Below is a small trained network, with its code and all its weights. Each question gives an input and a class and asks what happens when units are switched off, that is, made to give their printed mean instead of their output.

import numpy as np


def w(rows, s, z=0):
    codes = np.array(rows[::2]) - 128.0
    scale = np.full(codes.shape[1], s)
    scale[-1] = z or s
    return codes * scale


def norm(h):
    return h / np.sqrt((h * h).mean(-1, keepdims=True) + 1e-5)


def f(y):
    return y / 2 * (1 + np.tanh(0.7978845608 * (y + 0.044715 * y**3)))


def log_softmax(a):
    a = a - a.max(-1, keepdims=True)
    return a - np.log(np.exp(a).sum(-1, keepdims=True))


def net(x, mask):
    res = np.array(x, float).reshape(1, 2) / 4 @ E
    u = 0
    for l in range(2):
        y = f(norm(res) @ A[l][:, :-1].T + A[l][:, -1])
        res = res + np.where(mask[u : u + 15], y, B[l][:, -1]) @ B[l][:, :-1]
        u += 15
    return log_softmax(norm(res)[-1] @ U[:, :-1].T + U[:, -1])


A, B = {}, {}
E = w([
[115,6,208,57,199],'x0',
[101,25,14,150,162],'x1',
],0.0018)
A[0] = w([
[178,154,97,169,72,26],'0.n1',
[130,126,193,103,4,124],'0.n2',
[140,125,127,119,134,94],'0.n3',
[46,74,15,152,161,212],'0.n4',
[109,139,99,202,113,45],'0.n5',
[105,79,125,105,143,91],'0.n6',
[230,191,92,203,125,9],'0.n7',
[134,102,111,59,188,69],'0.n8',
[180,142,179,178,134,129],'0.n9',
[103,127,78,101,119,2],'0.n10',
[228,193,85,227,134,103],'0.n11',
[68,113,199,163,57,168],'0.n12',
[80,42,179,46,153,191],'0.n13',
[179,212,52,201,96,107],'0.n14',
[102,66,157,152,43,54],'0.n15',
],0.0029,0.002)
B[0] = w([
[23,68,115,81,64,108],'0.n1',
[199,98,142,140,215,152],'0.n2',
[162,108,105,87,123,110],'0.n3',
[183,195,212,116,116,254],'0.n4',
[48,154,120,132,97,106],'0.n5',
[83,160,80,118,70,123],'0.n6',
[79,107,103,121,104,120],'0.n7',
[61,179,87,48,24,117],'0.n8',
[201,203,202,60,209,139],'0.n9',
[146,40,98,42,150,78],'0.n10',
[23,73,107,168,10,173],'0.n11',
[220,211,149,80,241,160],'0.n12',
[142,172,91,216,4,234],'0.n13',
[42,93,130,139,2,206],'0.n14',
[143,151,93,166,217,92],'0.n15',
],0.0021,0.0018)
A[1] = w([
[143,159,149,91,126,164],'1.n1',
[157,133,108,141,85,245],'1.n2',
[129,73,183,177,82,66],'1.n3',
[81,101,3,141,202,180],'1.n4',
[78,137,16,88,201,166],'1.n5',
[100,63,220,38,167,135],'1.n6',
[165,182,116,198,199,87],'1.n7',
[181,146,143,214,158,27],'1.n8',
[57,106,147,61,88,91],'1.n9',
[146,80,169,51,159,1],'1.n10',
[85,74,199,146,141,16],'1.n11',
[27,92,160,88,106,114],'1.n12',
[138,103,150,168,106,56],'1.n13',
[162,145,134,187,133,71],'1.n14',
[88,54,177,41,187,95],'1.n15',
],0.0043,0.0022)
B[1] = w([
[191,101,111,48,181,165],'1.n1',
[159,90,115,66,140,250],'1.n2',
[189,204,146,58,110,137],'1.n3',
[172,244,238,94,140,191],'1.n4',
[190,186,252,48,146,131],'1.n5',
[67,202,23,168,66,196],'1.n6',
[159,90,181,57,49,127],'1.n7',
[168,67,133,124,119,116],'1.n8',
[213,64,140,104,167,106],'1.n9',
[55,103,120,161,50,116],'1.n10',
[167,159,161,150,53,94],'1.n11',
[238,84,161,95,178,118],'1.n12',
[181,201,195,126,53,115],'1.n13',
[147,95,188,125,101,128],'1.n14',
[116,160,101,167,55,151],'1.n15',
],0.0038,0.002)
U = w([
[58,223,41,176,3,253],'0',
[234,242,225,17,176,253],'1',
[250,26,137,21,185,215],'2',
[40,14,121,204,236,3],'3',
[51,43,131,218,233,3],'4',
[33,16,148,214,240,3],'5',
[39,34,153,237,225,3],'6',
],0.0048,0.0038)

Each question gives the input, the list of numbers given to net, and the class t.
The units are the neurons (one row each of A and B). Each row of codes is followed by its name. A weight is (code - 128) times the scale printed after its matrix; where a second scale follows, it is the last column's (A, B and U).
mask holds one flag per neuron, layer by layer. A switched-off neuron (its flag False) gives its mean, the last column of its row in B, instead of its output. The means were averaged over made-up inputs and are rounded, as every weight is.
A unit's drop is (log p(t) with every unit on - log p(t) with that unit switched off) / (log p(t) with every unit on - log p(t) with every unit switched off).
The circuit of an input: a set's keep is (log p(t) with only the set's units on - log p(t) with every unit switched off) / (log p(t) with every unit on - log p(t) with every unit switched off). Starting from the 12 units with the biggest drops (on a tie, the unit counted first), units are removed one at a time, each time the one whose removal leaves the highest keep (on an exact tie, the one counted first), for as long as the keep stays at least 0.8.
units of the circuit, in order: the units of the circuit, biggest drop first
unit that matters most: the unit with the biggest drop
k most important neurons: the k neurons with the biggest drops, biggest first
top k neurons in layer l: the k neurons of layer l with the biggest drops, biggest first
drop when u is switched off: that unit's drop, to one decimal
input [-2,1], class 2: unit that matters most	1.n12
input [8,-8], class 0: units of the circuit, in order	(1.n6 1.n15)
input [-5,7], class 1: 4 most important neurons	(1.n4 1.n5 0.n13 1.n6)
input [3,-3], class 2: units of the circuit, in order	(1.n1 1.n4 1.n5)
input [3,-1], class 2: 2 most important neurons	(0.n13 1.n4)
input [-4,7], class 1: units of the circuit, in order	(1.n4 1.n5)
input [-2,0], class 2: 2 most important neurons	(1.n12 0.n13)
input [-7,8], class 1: 3 most important neurons	(1.n4 1.n5 0.n13)
input [-1,-2], class 2: top 4 neurons in layer 1	(1.n4 1.n1 1.n7 1.n5)
input [-3,0], class 2: top 4 neurons in layer 1	(1.n12 1.n6 1.n9 1.n15)
input [0,-3], class 2: top 2 neurons in layer 1	(1.n4 1.n7)
input [-2,4], class 1: 2 most important neurons	(0.n13 1.n4)
input [-6,7], class 1: top 2 neurons in layer 0	(0.n13 0.n10)
input [-3,-2], class 2: top 4 neurons in layer 1	(1.n6 1.n12 1.n4 1.n9)
input [5,4], class 0: top neuron in layer 0	(0.n4)
input [8,7], class 0: top 3 neurons in layer 1	(1.n6 1.n15 1.n4)
input [-3,1], class 2: top 4 neurons in layer 1	(1.n12 1.n6 1.n9 1.n15)
input [-6,8], class 1: 3 most important neurons	(1.n4 1.n5 0.n13)
input [-2,2], class 2: top 2 neurons in layer 1	(1.n12 1.n6)
input [-2,-3], class 2: top 2 neurons in layer 0	(0.n4 0.n13)
input [0,7], class 1: top neuron in layer 1	(1.n4)
input [8,-7], class 0: 2 most important neurons	(1.n6 0.n4)
input [3,5], class 1: drop when 1.n10 is switched off	0.0
input [2,4], class 1: drop when 0.n9 is switched off	0.1
input [5,8], class 1: drop when 1.n5 is switched off	0.2
input [7,-3], class 0: drop when 1.n6 is switched off	0.2
